Here is a tiny trained network, its code and every weight. The questions are about switching its units off for an input and a target symbol, where a switched-off unit gives its printed mean instead of its output.

import numpy as np


def w(rows, s, z=0):
    codes = np.array(rows[::2]) - 128.0
    scale = np.full(codes.shape[1], s)
    scale[-1] = z or s
    return codes * scale


def norm(h):
    return h / np.sqrt((h * h).mean(-1, keepdims=True) + 1e-5)


def f(y):
    return np.maximum(y, 0)


def softmax(a):
    e = np.exp(a - a.max(-1, keepdims=True))
    return e / e.sum(-1, keepdims=True)


def log_softmax(a):
    a = a - a.max(-1, keepdims=True)
    return a - np.log(np.exp(a).sum(-1, keepdims=True))


def net(x, mask):
    ids = ['αγδεηθμξστφψω'.index(c) for c in x.split()]
    T = len(ids)
    res = E[ids] + P[:T]
    u = 0
    for l in range(2):
        q, k, v = (norm(res) @ M[l].T for M in (Q, K, V))
        z = softmax(np.where(np.tri(T) > 0, q @ k.T / 3**0.5, -1e9)) @ v
        res = res + np.where(mask[u], z, O[l][:, -1]) @ O[l][:, :-1]
        u += 1
        y = f(norm(res) @ A[l][:, :-1].T + A[l][:, -1])
        res = res + np.where(mask[u : u + 12], y, B[l][:, -1]) @ B[l][:, :-1]
        u += 12
    return log_softmax(norm(res)[-1] @ U[:, :-1].T + U[:, -1])


Q, K, V, O, A, B = {}, {}, {}, {}, {}, {}
E = w([
[146,134,71,106,62,147,206,94,122],'α',
[125,182,124,159,148,189,105,115,66],'γ',
[144,51,191,96,110,115,127,69,107],'δ',
[51,174,127,148,112,189,129,117,174],'ε',
[161,153,121,144,115,118,70,186,146],'η',
[49,124,137,149,176,126,90,82,99],'θ',
[49,149,103,146,171,123,164,160,74],'μ',
[164,151,120,225,188,121,169,153,178],'ξ',
[82,111,46,166,67,122,99,134,41],'σ',
[180,83,138,155,97,130,89,112,179],'τ',
[188,202,119,146,163,77,166,3,105],'φ',
[140,165,235,105,131,154,123,82,139],'ψ',
[57,67,191,112,102,157,127,122,145],'ω',
],0.025)
P = w([
[131,68,124,152,98,180,172,254,51],'0',
[104,89,137,163,81,182,158,192,90],'1',
[93,99,133,148,91,171,143,167,106],'2',
[85,109,132,143,96,149,133,148,113],'3',
[80,107,121,136,107,136,127,130,116],'4',
[73,114,124,130,113,118,125,122,121],'5',
[63,119,123,122,112,97,127,113,124],'6',
[59,124,125,118,117,86,124,102,125],'7',
[52,133,124,113,118,76,122,94,122],'8',
[49,139,126,100,112,68,117,93,119],'9',
[40,142,124,93,112,58,117,86,123],'10',
[35,154,126,89,111,47,110,79,124],'11',
[31,151,124,77,113,41,111,76,122],'12',
],0.0087)
Q[0] = w([
[115,167,45,178,162,153,146,152,91],'0.h1',
[171,151,31,146,18,100,124,145,193],'0.h1',
[184,183,141,2,128,173,57,155,101],'0.h1',
],0.0051)
K[0] = w([
[93,217,93,211,117,141,195,169,79],'0.h1',
[175,97,66,207,101,93,150,199,189],'0.h1',
[148,253,181,71,64,95,24,204,63],'0.h1',
],0.0046)
V[0] = w([
[64,30,153,109,174,106,171,29,156],'0.h1',
[29,243,117,24,245,238,119,66,2],'0.h1',
[170,128,248,207,40,195,148,71,45],'0.h1',
],0.0037)
O[0] = w([
[148,76,113,156,121,125,106,254,66,75],'0.h1',
[187,134,144,113,117,101,136,120,192,90],'0.h1',
[187,126,52,52,224,139,108,121,102,252],'0.h1',
],0.0097,0.003)
A[0] = w([
[106,145,100,105,91,150,109,99,158,37],'0.n1',
[75,149,133,210,139,97,190,134,144,16],'0.n2',
[77,119,170,91,166,215,144,152,103,56],'0.n3',
[90,108,207,120,110,170,176,82,164,158],'0.n4',
[138,106,164,145,102,178,206,90,69,85],'0.n5',
[162,140,127,124,148,109,130,78,127,4],'0.n6',
[229,87,194,141,65,147,162,106,203,105],'0.n7',
[96,145,81,106,91,155,189,79,105,249],'0.n8',
[111,161,172,101,201,92,133,145,86,42],'0.n9',
[125,173,155,168,156,140,73,154,101,82],'0.n10',
[212,166,100,66,116,130,189,69,170,87],'0.n11',
[208,151,106,118,106,133,112,253,127,96],'0.n12',
],0.012,0.0037)
B[0] = w([
[131,183,141,107,115,113,113,154,134,177],'0.n1',
[132,128,195,99,158,157,118,157,86,196],'0.n2',
[91,117,102,166,107,144,183,78,110,200],'0.n3',
[172,132,101,147,74,127,177,108,104,185],'0.n4',
[173,55,107,134,109,105,157,153,174,184],'0.n5',
[160,139,150,109,114,83,114,78,98,164],'0.n6',
[152,96,67,118,186,232,196,95,78,166],'0.n7',
[139,121,72,121,182,50,185,132,89,254],'0.n8',
[126,132,145,91,169,136,146,77,178,193],'0.n9',
[156,88,107,129,98,103,147,143,198,241],'0.n10',
[73,166,161,105,141,21,127,125,175,213],'0.n11',
[187,126,28,164,168,177,246,132,183,172],'0.n12',
],0.011,0.0063)
Q[1] = w([
[119,129,50,71,143,143,222,44,168],'1.h1',
[2,69,222,103,81,130,74,99,103],'1.h1',
[223,50,113,132,154,165,211,145,131],'1.h1',
],0.009)
K[1] = w([
[79,113,63,92,162,108,242,12,146],'1.h1',
[36,2,230,111,83,148,59,124,99],'1.h1',
[246,77,67,117,142,200,244,122,45],'1.h1',
],0.0079)
V[1] = w([
[130,161,3,81,109,120,142,31,133],'1.h1',
[241,125,194,154,141,108,211,136,63],'1.h1',
[114,185,140,106,94,63,43,82,150],'1.h1',
],0.0056)
O[1] = w([
[88,33,164,240,68,130,155,145,173,255],'1.h1',
[17,106,144,51,215,255,83,151,103,173],'1.h1',
[186,101,73,117,163,201,153,204,103,78],'1.h1',
],0.0075,0.0073)
A[1] = w([
[134,101,164,131,88,78,23,139,147,124],'1.n1',
[163,98,120,180,74,139,82,133,126,42],'1.n2',
[163,246,120,63,137,85,61,113,109,147],'1.n3',
[156,64,103,159,109,168,67,112,152,119],'1.n4',
[120,90,97,91,145,94,115,122,112,230],'1.n5',
[187,150,136,32,74,111,143,118,107,223],'1.n6',
[85,178,83,182,116,152,137,160,99,2],'1.n7',
[220,106,105,175,136,160,175,129,107,94],'1.n8',
[136,170,142,176,161,134,146,179,187,125],'1.n9',
[128,140,186,5,148,164,103,144,107,141],'1.n10',
[83,119,171,143,97,166,66,157,152,65],'1.n11',
[176,119,130,134,116,195,78,137,109,174],'1.n12',
],0.014,0.0036)
B[1] = w([
[148,229,121,35,119,132,68,205,182,177],'1.n1',
[88,159,143,77,137,115,106,105,111,190],'1.n2',
[250,182,142,209,153,138,177,211,147,171],'1.n3',
[139,168,89,106,143,108,148,68,105,240],'1.n4',
[182,135,152,169,127,95,97,88,86,253],'1.n5',
[176,89,113,166,174,136,157,153,192,178],'1.n6',
[172,187,160,192,147,140,122,93,141,159],'1.n7',
[229,150,124,129,193,159,114,185,116,219],'1.n8',
[97,46,129,196,136,125,97,69,123,248],'1.n9',
[116,174,181,148,53,30,54,124,188,162],'1.n10',
[89,89,83,173,96,105,84,105,180,155],'1.n11',
[144,116,119,121,175,113,149,97,130,158],'1.n12',
],0.012,0.0064)
U = w([
[116,57,53,44,120,56,182,219,163,20],'α',
[180,77,126,195,177,146,207,76,104,228],'γ',
[246,16,187,70,70,115,60,126,109,23],'δ',
[113,243,146,183,73,208,169,114,140,2],'ε',
[187,109,56,163,31,187,69,190,242,170],'η',
[61,161,158,121,83,35,77,29,180,140],'θ',
[39,152,156,60,227,131,154,178,102,86],'μ',
[133,102,254,186,180,194,45,176,127,70],'ξ',
[160,146,93,197,70,119,62,169,21,14],'σ',
[148,187,58,24,178,210,78,74,106,100],'τ',
[209,254,216,111,119,68,94,173,149,164],'φ',
[163,133,222,44,122,191,182,92,234,33],'ψ',
[110,51,127,105,18,184,153,153,117,144],'ω',
],0.0084,0.0045)

Each question gives the input, a string of symbols that net reads in full, and the target symbol t.
The units are the heads (3 rows each of Q, K, V and O) and the neurons (one row each of A and B). Each row of codes is followed by its name. A weight is (code - 128) times the scale printed after its matrix; where a second scale follows, it is the last column's (O, A, B and U).
mask holds one flag per unit, layer by layer, with each layer's heads first. A switched-off unit (its flag False) gives its mean, the last column of its rows in O or B, instead of its output. The means were averaged over made-up inputs and are rounded, as every weight is.
A unit's drop is (log p(t) with every unit on - log p(t) with that unit switched off) / (log p(t) with every unit on - log p(t) with every unit switched off).
The circuit of an input: a set's keep is (log p(t) with only the set's units on - log p(t) with every unit switched off) / (log p(t) with every unit on - log p(t) with every unit switched off). Starting from the 12 units with the biggest drops (on a tie, the unit counted first), units are removed one at a time, each time the one whose removal leaves the highest keep (on an exact tie, the one counted first), for as long as the keep stays at least 0.8.
units of the circuit, in order: the units of the circuit, biggest drop first
most important unit: the unit with the biggest drop
top k neurons: the k neurons with the biggest drops, biggest first
top k neurons in layer l: the k neurons of layer l with the biggest drops, biggest first
input ξ ξ ψ γ τ α, target α: units of the circuit, in order	[0.n11; 0.n8]
input σ μ τ τ μ, target μ: units of the circuit, in order	[0.n2; 1.n9]
input μ ξ α δ γ δ, target θ: units of the circuit, in order	[1.h1; 1.n10; 0.n10]
input δ φ δ η η η γ θ μ ψ θ γ, target θ: top 2 neurons in layer 1	[1.n8; 1.n3]
input θ τ ε τ, target θ: units of the circuit, in order	[0.h1; 1.h1; 0.n12; 1.n8]
input μ γ η φ φ δ ξ η μ ω, target ω: most important unit	0.n4
input γ τ η η η μ, target μ: top 2 neurons in layer 0	[0.n2; 0.n8]
input η ψ μ γ η, target θ: top 3 neurons in layer 0	[0.n12; 0.n8; 0.n5]
input ω φ τ μ ξ τ η η τ ε μ ξ, target θ: top 2 neurons	[1.n10; 0.n8]
input θ η θ, target θ: top 3 neurons	[0.n3; 0.n8; 0.n12]
input γ γ ε φ γ η φ ψ ψ η ω η, target η: top 3 neurons in layer 1	[1.n9; 1.n5; 1.n6]
input η μ γ γ δ η δ φ, target φ: top 3 neurons	[0.n11; 1.n3; 1.n9]
input μ τ η ψ γ η θ φ η δ ξ ψ, target ψ: top 2 neurons in layer 1	[1.n6; 1.n9]
input γ τ τ ξ, target ξ: top neuron in layer 1	[1.n4]
input φ η η ξ γ γ ψ α η δ γ, target φ: top 4 neurons in layer 0	[0.n11; 0.n6; 0.n12; 0.n5]
input ψ δ δ η α τ τ η η η α τ, target φ: top 2 neurons	[1.n1; 0.n12]
input η γ η ξ φ ε η μ α ξ ξ ξ, target φ: top 3 neurons	[0.n2; 0.n8; 1.n10]
input η θ η ω τ τ ξ ψ θ γ δ, target δ: top 3 neurons	[0.n12; 0.n8; 0.n3]
input η γ γ, target θ: top 2 neurons in layer 0	[0.n11; 0.n3]
input μ τ η ξ δ γ θ ε δ δ δ, target φ: top 3 neurons in layer 1	[1.n10; 1.n1; 1.n9]
input μ ε η τ ξ η ξ, target ξ: most important unit	0.n2
input δ τ σ ω η φ ω η δ ω ψ, target ψ: top 2 neurons in layer 1	[1.n9; 1.n5]
input γ μ τ θ τ δ θ θ γ η θ, target φ: top 2 neurons in layer 1	[1.n1; 1.n9]
input η γ ξ τ δ τ, target θ: top 2 neurons in layer 0	[0.n7; 0.n12]
input ξ τ η ξ, target θ: top 2 neurons in layer 1	[1.n10; 1.n8]
